Below is a small trained network, with its code and all its weights. Each question gives an input and a target symbol and asks what happens when units are switched off, that is, made to give their printed mean instead of their output.

import numpy as np


def w(rows, s, z=0):
    codes = np.array(rows[::2]) - 128.0
    scale = np.full(codes.shape[1], s)
    scale[-1] = z or s
    return codes * scale


def f(y):
    return np.maximum(y, 0)


def softmax(a):
    e = np.exp(a - a.max(-1, keepdims=True))
    return e / e.sum(-1, keepdims=True)


def log_softmax(a):
    a = a - a.max(-1, keepdims=True)
    return a - np.log(np.exp(a).sum(-1, keepdims=True))


def net(x, mask):
    ids = ['ΘΞΠΣΨαβδεηλμω'.index(c) for c in x.split()]
    T = len(ids)
    res = E[ids] + P[:T]
    u = 0
    for l in range(2):
        r = res
        for j in range(2):
            rows = slice(3 * j, 3 * j + 3)
            q, k, v = (r @ M[l][rows].T for M in (Q, K, V))
            z = softmax(np.where(np.tri(T) > 0, q @ k.T / 3**0.5, -1e9)) @ v
            o = O[l][rows]
            res = res + np.where(mask[u + j], z, o[:, -1]) @ o[:, :-1]
        u += 2
        y = f(res @ A[l][:, :-1].T + A[l][:, -1])
        res = res + np.where(mask[u : u + 8], y, B[l][:, -1]) @ B[l][:, :-1]
        u += 8
    return log_softmax(res[-1] @ U[:, :-1].T + U[:, -1])


Q, K, V, O, A, B = {}, {}, {}, {}, {}, {}
E = w([
[35,149,159],'Θ',
[104,120,122],'Ξ',
[134,95,174],'Π',
[93,168,148],'Σ',
[166,51,214],'Ψ',
[175,163,145],'α',
[113,94,160],'β',
[84,79,151],'δ',
[205,203,104],'ε',
[87,162,134],'η',
[163,211,129],'λ',
[95,195,188],'μ',
[248,88,174],'ω',
],0.013)
P = w([
[126,148,108],'0',
[130,179,165],'1',
[52,108,168],'2',
[143,115,76],'3',
[135,176,217],'4',
[61,100,185],'5',
[155,64,61],'6',
[137,213,236],'7',
[65,120,182],'8',
[157,17,5],'9',
],0.015)
Q[0] = w([
[254,199,236],'0.h1',
[132,177,171],'0.h1',
[128,88,137],'0.h1',
[77,129,87],'0.h2',
[54,166,151],'0.h2',
[92,185,81],'0.h2',
],0.0073)
K[0] = w([
[116,171,219],'0.h1',
[145,96,177],'0.h1',
[14,55,97],'0.h1',
[149,167,254],'0.h2',
[125,27,144],'0.h2',
[235,168,110],'0.h2',
],0.008)
V[0] = w([
[229,85,2],'0.h1',
[99,83,199],'0.h1',
[171,98,61],'0.h1',
[110,132,96],'0.h2',
[165,66,115],'0.h2',
[179,99,210],'0.h2',
],0.0072)
O[0] = w([
[96,29,238,1],'0.h1',
[133,102,85,161],'0.h1',
[195,3,126,59],'0.h1',
[190,146,138,114],'0.h2',
[134,161,192,79],'0.h2',
[116,123,107,153],'0.h2',
],0.0057,0.0049)
A[0] = w([
[13,138,103,239],'0.n1',
[102,69,112,51],'0.n2',
[107,143,154,138],'0.n3',
[78,169,128,67],'0.n4',
[152,4,98,220],'0.n5',
[54,167,174,76],'0.n6',
[59,127,154,2],'0.n7',
[61,92,111,169],'0.n8',
],0.013,0.0034)
B[0] = w([
[209,108,31,255],'0.n1',
[112,160,212,158],'0.n2',
[146,81,197,171],'0.n3',
[112,109,152,198],'0.n4',
[120,201,9,218],'0.n5',
[46,73,186,224],'0.n6',
[195,2,195,161],'0.n7',
[206,116,146,186],'0.n8',
],0.0054,0.0087)
Q[1] = w([
[105,133,196],'1.h1',
[162,117,61],'1.h1',
[93,202,206],'1.h1',
[141,106,143],'1.h2',
[2,117,184],'1.h2',
[132,245,53],'1.h2',
],0.0086)
K[1] = w([
[201,59,63],'1.h1',
[93,208,151],'1.h1',
[150,137,2],'1.h1',
[83,94,166],'1.h2',
[97,75,53],'1.h2',
[170,206,134],'1.h2',
],0.0091)
V[1] = w([
[94,50,88],'1.h1',
[5,151,143],'1.h1',
[199,107,105],'1.h1',
[198,217,123],'1.h2',
[144,120,172],'1.h2',
[66,127,181],'1.h2',
],0.013)
O[1] = w([
[158,127,2,52],'1.h1',
[90,175,87,111],'1.h1',
[126,47,138,135],'1.h1',
[42,11,194,254],'1.h2',
[181,94,156,133],'1.h2',
[95,141,218,112],'1.h2',
],0.0076,0.0057)
A[1] = w([
[105,189,219,103],'1.n1',
[162,56,71,91],'1.n2',
[98,47,91,255],'1.n3',
[87,166,83,52],'1.n4',
[254,179,40,50],'1.n5',
[169,183,130,95],'1.n6',
[139,2,133,134],'1.n7',
[68,206,126,8],'1.n8',
],0.0089,0.0048)
B[1] = w([
[57,68,24,183],'1.n1',
[135,88,2,159],'1.n2',
[197,177,131,253],'1.n3',
[128,193,62,142],'1.n4',
[77,69,139,163],'1.n5',
[83,130,108,134],'1.n6',
[216,166,174,225],'1.n7',
[142,170,244,137],'1.n8',
],0.0089,0.0077)
U = w([
[110,194,55,181],'Θ',
[169,104,84,115],'Ξ',
[73,60,124,172],'Π',
[141,253,169,184],'Σ',
[200,200,131,104],'Ψ',
[127,89,240,137],'α',
[154,158,108,137],'β',
[111,5,41,150],'δ',
[209,110,249,48],'ε',
[114,181,127,154],'η',
[78,93,167,114],'λ',
[27,231,218,101],'μ',
[243,154,120,3],'ω',
],0.0082,0.0056)

Each question gives the input, a string of symbols that net reads in full, and the target symbol t.
The units are the heads (3 rows each of Q, K, V and O) and the neurons (one row each of A and B). Each row of codes is followed by its name. A weight is (code - 128) times the scale printed after its matrix; where a second scale follows, it is the last column's (O, A, B and U).
mask holds one flag per unit, layer by layer, with each layer's heads first. A switched-off unit (its flag False) gives its mean, the last column of its rows in O or B, instead of its output. The means were averaged over made-up inputs and are rounded, as every weight is.
A unit's drop is (log p(t) with every unit on - log p(t) with that unit switched off) / (log p(t) with every unit on - log p(t) with every unit switched off).
The circuit of an input: a set's keep is (log p(t) with only the set's units on - log p(t) with every unit switched off) / (log p(t) with every unit on - log p(t) with every unit switched off). Starting from the 12 units with the biggest drops (on a tie, the unit counted first), units are removed one at a time, each time the one whose removal leaves the highest keep (on an exact tie, the one counted first), for as long as the keep stays at least 0.8.
units of the circuit, in order: the units of the circuit, biggest drop first
unit that matters most: the unit with the biggest drop
k most important neurons: the k neurons with the biggest drops, biggest first
k most important neurons of layer l: the k neurons of layer l with the biggest drops, biggest first
which heads matter: for each layer, one digit per head in row order, 1 if its drop is at least 0.15 and else 0, layers parted by /
input Θ ω Θ δ, target ω: unit that matters most	0.n1
input ε Θ Ξ Θ Θ Ξ β, target Θ: units of the circuit, in order	1.h1; 0.n6
input ε δ ω ε β δ ω Ξ, target ε: units of the circuit, in order	1.h1; 1.n7
input Ψ Ψ ε β Θ ω β Θ ε Θ, target Θ: units of the circuit, in order	1.h1; 0.n6
input λ δ ε ε β ε Θ Θ μ β, target Θ: units of the circuit, in order	0.n5; 1.h1
input δ ε Θ ω, target ε: which heads matter	00 / 11
input Θ β α Π λ Θ α ε ω η, target ε: 4 most important neurons	0.n1; 1.n7; 0.n5; 1.n3
input Ψ λ Σ μ δ Σ α Θ η μ, target Θ: 2 most important neurons of layer 0	0.n6; 0.n5
input μ Ψ Ψ ε Θ δ η, target Θ: units of the circuit, in order	1.h1; 0.n6
input Θ α ε ε ε λ ω μ λ δ, target μ: which heads matter	10 / 10
input ε ω ω Σ Ξ Θ Π Θ Θ, target δ: 3 most important neurons	0.n1; 0.n7; 1.n5
input Ψ ε Θ, target δ: 3 most important neurons	0.n7; 0.n1; 0.n6
input δ Θ δ, target δ: units of the circuit, in order	0.n1; 1.n2
input μ Θ Θ η Θ η Ψ, target Θ: unit that matters most	1.h1
input Θ ε Θ Ξ Σ Θ Π Θ Θ ω, target Θ: which heads matter	00 / 10
input β α δ β δ ε Θ ε β β, target ε: which heads matter	00 / 11
input Ψ δ Σ ε, target δ: 2 most important neurons	1.n2; 1.n5
input Ξ μ α δ Θ α δ Θ δ δ, target Θ: units of the circuit, in order	0.n5; 1.h1
input Θ η Ψ δ Θ μ λ, target Θ: 2 most important neurons	0.n6; 1.n4
input Θ ω α ε α Θ Ξ Θ Σ λ, target Θ: unit that matters most	0.n6
input α ε Σ η ε ω Θ, target ε: 2 most important neurons of layer 0	0.n1; 0.n6
input δ ε Θ Ξ ε λ α, target ε: units of the circuit, in order	0.n1; 1.h2; 1.h1; 1.n7
input Θ Σ Θ μ η β Σ ω Ψ δ, target ω: 3 most important neurons	1.n7; 1.n3; 0.n1
input δ Θ Σ Ξ δ μ ω ε Θ δ, target ε: 4 most important neurons	0.n1; 0.n5; 1.n7; 1.n3
input η μ Ψ Θ, target μ: which heads matter	10 / 11
input Ψ ε β ω α δ α ε Π Ψ, target ε: units of the circuit, in order	1.h1; 1.h2; 1.n7; 0.n5
